Below is a small trained network, with its code and all its weights. Each question gives an input and a class and asks what happens when units are switched off, that is, made to give their printed mean instead of their output.

import numpy as np


def w(rows, s, z=0):
    codes = np.array(rows[::2]) - 128.0
    scale = np.full(codes.shape[1], s)
    scale[-1] = z or s
    return codes * scale


def f(y):
    return np.maximum(y, 0)


def log_softmax(a):
    a = a - a.max(-1, keepdims=True)
    return a - np.log(np.exp(a).sum(-1, keepdims=True))


def net(x, mask):
    res = np.array(x, float).reshape(1, 3) / 4 @ E
    y = f(res @ A[0][:, :-1].T + A[0][:, -1])
    res = res + np.where(mask, y, B[0][:, -1]) @ B[0][:, :-1]
    return log_softmax(res[-1] @ U[:, :-1].T + U[:, -1])


A, B = {}, {}
E = w([
[251,174,125,127,160],'x0',
[98,117,195,131,219],'x1',
[145,57,155,231,116],'x2',
],0.013)
A[0] = w([
[21,117,167,132,183,149],'N0',
[192,153,157,140,227,43],'N1',
[108,120,115,149,88,124],'N2',
[163,129,146,124,175,83],'N3',
[110,167,115,47,139,254],'N4',
[91,128,125,130,86,188],'N5',
[152,76,145,232,112,146],'N6',
[245,162,93,131,54,142],'N7',
[82,125,78,130,3,217],'N8',
[152,108,120,153,133,110],'N9',
],0.02,0.0061)
B[0] = w([
[16,144,171,159,101,220],'N0',
[214,140,191,106,122,211],'N1',
[152,95,146,150,134,164],'N2',
[164,152,151,121,140,168],'N3',
[85,139,117,32,206,219],'N4',
[146,145,172,102,123,174],'N5',
[161,86,142,226,69,229],'N6',
[104,81,2,117,144,253],'N7',
[239,157,177,102,144,238],'N8',
[148,158,117,180,159,155],'N9',
],0.033,0.022)
U = w([
[211,187,216,35,180,221],'0',
[255,120,217,163,87,141],'1',
[15,161,165,93,139,216],'2',
[58,106,163,214,43,2],'3',
[95,120,43,81,160,8],'4',
[136,93,33,208,66,123],'5',
],0.0074,0.0021)

Each question gives the input, the list of numbers given to net, and the class t.
The units are the neurons (one row each of A and B). Each row of codes is followed by its name. A weight is (code - 128) times the scale printed after its matrix; where a second scale follows, it is the last column's (A, B and U).
mask holds one flag per neuron, in row order. A switched-off neuron (its flag False) gives its mean, the last column of its row in B, instead of its output. The means were averaged over made-up inputs and are rounded, as every weight is.
A unit's drop is (log p(t) with every unit on - log p(t) with that unit switched off) / (log p(t) with every unit on - log p(t) with every unit switched off).
The circuit of an input: a set's keep is (log p(t) with only the set's units on - log p(t) with every unit switched off) / (log p(t) with every unit on - log p(t) with every unit switched off). Starting from all 10 units, units are removed one at a time, each time the one whose removal leaves the highest keep (on an exact tie, the one counted first), for as long as the keep stays at least 0.8.
circuit, biggest first: the units of the circuit, biggest drop first
k most important neurons: the k neurons with the biggest drops, biggest first
drop when u is switched off: that unit's drop, to one decimal
input [-1,7,1], class 3: circuit, biggest first -> N0
input [0,2,-4], class 2: 3 most important neurons -> N8, N7, N1
input [-6,1,-7], class 2: 2 most important neurons -> N0, N1
input [-1,7,5], class 3: 2 most important neurons -> N0, N8
input [8,-4,-1], class 4: 2 most important neurons -> N7, N6
input [7,-1,8], class 5: 2 most important neurons -> N7, N8
input [8,-8,0], class 4: 2 most important neurons -> N7, N6
input [0,3,8], class 3: 2 most important neurons -> N8, N7
input [6,0,-6], class 4: 2 most important neurons -> N7, N8
input [-1,8,-7], class 2: 2 most important neurons -> N0, N8
input [-7,8,2], class 3: drop when N4 is switched off -> 0.1
input [5,-8,-6], class 4: drop when N7 is switched off -> 1.0
input [-6,3,-6], class 2: drop when N0 is switched off -> 0.2
input [5,-7,-4], class 4: circuit, biggest first -> N7
input [6,-8,-3], class 4: drop when N7 is switched off -> 0.6
